Here is a tiny trained network, its code and every weight. The questions are about switching its units off for an input and a class, where a switched-off unit gives its printed mean instead of its output.

import numpy as np


def w(rows, s, z=0):
    codes = np.array(rows[::2]) - 128.0
    scale = np.full(codes.shape[1], s)
    scale[-1] = z or s
    return codes * scale


def f(y):
    return np.maximum(y, 0)


def log_softmax(a):
    a = a - a.max(-1, keepdims=True)
    return a - np.log(np.exp(a).sum(-1, keepdims=True))


def net(x, mask):
    res = np.array(x, float).reshape(1, 6) / 4 @ E
    y = f(res @ A[0][:, :-1].T + A[0][:, -1])
    res = res + np.where(mask, y, B[0][:, -1]) @ B[0][:, :-1]
    return log_softmax(res[-1] @ U[:, :-1].T + U[:, -1])


A, B = {}, {}
E = w([
[107,98,154,113,131,108,149,162,76,138,112,178],'x0',
[166,159,186,189,101,19,177,127,207,226,188,195],'x1',
[106,56,142,120,63,63,73,168,202,163,26,65],'x2',
[2,81,222,179,178,110,80,39,103,184,146,80],'x3',
[130,132,120,110,118,101,119,104,142,127,162,99],'x4',
[94,117,140,110,109,130,112,131,114,126,123,196],'x5',
],0.0095)
A[0] = w([
[134,124,75,83,147,177,48,125,73,107,87,86,49],'N0',
[76,75,176,212,151,128,102,99,116,151,120,111,132],'N1',
[130,226,104,98,178,195,143,120,86,139,171,137,107],'N2',
[106,102,103,140,69,73,96,173,193,147,2,95,88],'N3',
[97,104,58,49,105,185,103,126,42,57,76,85,4],'N4',
[113,117,127,151,89,90,86,179,169,110,76,102,49],'N5',
[122,91,154,82,61,111,78,173,167,133,53,74,78],'N6',
[132,184,102,128,208,140,155,143,95,125,184,140,189],'N7',
[233,139,68,61,64,139,155,221,164,94,119,171,27],'N8',
[95,185,104,174,155,146,169,130,109,92,131,184,65],'N9',
[171,166,143,191,102,84,178,119,211,208,129,210,172],'N10',
],0.0088,0.0023)
B[0] = w([
[111,97,176,118,59,59,173,217,152,83,117,116,216],'N0',
[140,92,182,107,169,142,96,88,207,169,56,60,223],'N1',
[168,158,133,98,161,94,110,134,72,162,136,184,209],'N2',
[227,186,133,73,135,68,93,95,75,190,176,210,233],'N3',
[172,60,51,158,26,89,159,155,138,36,46,96,248],'N4',
[187,114,120,107,120,99,138,53,125,169,175,172,185],'N5',
[222,188,127,118,159,97,94,72,79,201,191,204,218],'N6',
[161,144,141,40,122,163,137,92,69,196,133,196,207],'N7',
[25,54,241,104,251,175,39,64,175,186,59,50,244],'N8',
[140,182,79,115,156,106,127,103,44,134,123,127,181],'N9',
[121,74,98,218,29,91,254,190,144,124,88,80,255],'N10',
],0.0073,0.013)
U = w([
[213,170,119,76,165,148,135,97,56,155,208,224,146],'0',
[122,18,110,182,28,98,213,215,191,77,99,93,172],'1',
[3,27,245,85,219,210,50,84,207,167,94,42,2],'2',
],0.0063,0.0012)

Each question gives the input, the list of numbers given to net, and the class t.
The units are the neurons (one row each of A and B). Each row of codes is followed by its name. A weight is (code - 128) times the scale printed after its matrix; where a second scale follows, it is the last column's (A, B and U).
mask holds one flag per neuron, in row order. A switched-off neuron (its flag False) gives its mean, the last column of its row in B, instead of its output. The means were averaged over made-up inputs and are rounded, as every weight is.
A unit's drop is (log p(t) with every unit on - log p(t) with that unit switched off) / (log p(t) with every unit on - log p(t) with every unit switched off).
The circuit of an input: a set's keep is (log p(t) with only the set's units on - log p(t) with every unit switched off) / (log p(t) with every unit on - log p(t) with every unit switched off). Starting from all 11 units, units are removed one at a time, each time the one whose removal leaves the highest keep (on an exact tie, the one counted first), for as long as the keep stays at least 0.8.
units of the circuit, in order: the units of the circuit, biggest drop first
k most important neurons: the k neurons with the biggest drops, biggest first
drop when u is switched off: that unit's drop, to one decimal
input [3,7,-4,-5,-6,-4], class 1: units of the circuit, in order : [N10]
input [7,-8,-7,0,1,-2], class 1: 3 most important neurons : [N4; N0; N3]
input [8,2,4,3,-7,-1], class 0: units of the circuit, in order : [N8; N4]
input [5,2,5,-5,-7,4], class 0: 4 most important neurons : [N3; N6; N1; N5]
input [-5,6,-4,-1,-5,-3], class 1: 3 most important neurons : [N10; N3; N6]
input [-2,2,3,-3,-4,6], class 0: 2 most important neurons : [N1; N3]
input [6,-7,7,6,-5,-2], class 0: 4 most important neurons : [N6; N3; N10; N8]
input [-1,2,-5,-6,2,-3], class 2: 2 most important neurons : [N8; N3]
input [-6,-5,7,5,7,-6], class 0: 2 most important neurons : [N6; N3]
input [-5,1,5,4,3,-3], class 0: 2 most important neurons : [N8; N3]
input [2,6,2,6,-1,-3], class 1: 2 most important neurons : [N8; N10]
input [0,6,0,5,0,7], class 1: 2 most important neurons : [N10; N8]
input [1,-8,5,2,-2,-1], class 1: 2 most important neurons : [N4; N0]
input [-1,-7,-1,-8,3,5], class 2: drop when N10 is switched off : 0.6
input [1,-7,-2,-4,6,-3], class 1: drop when N4 is switched off : 1.2
input [-1,-4,1,-5,-5,4], class 2: drop when N8 is switched off : 2.2
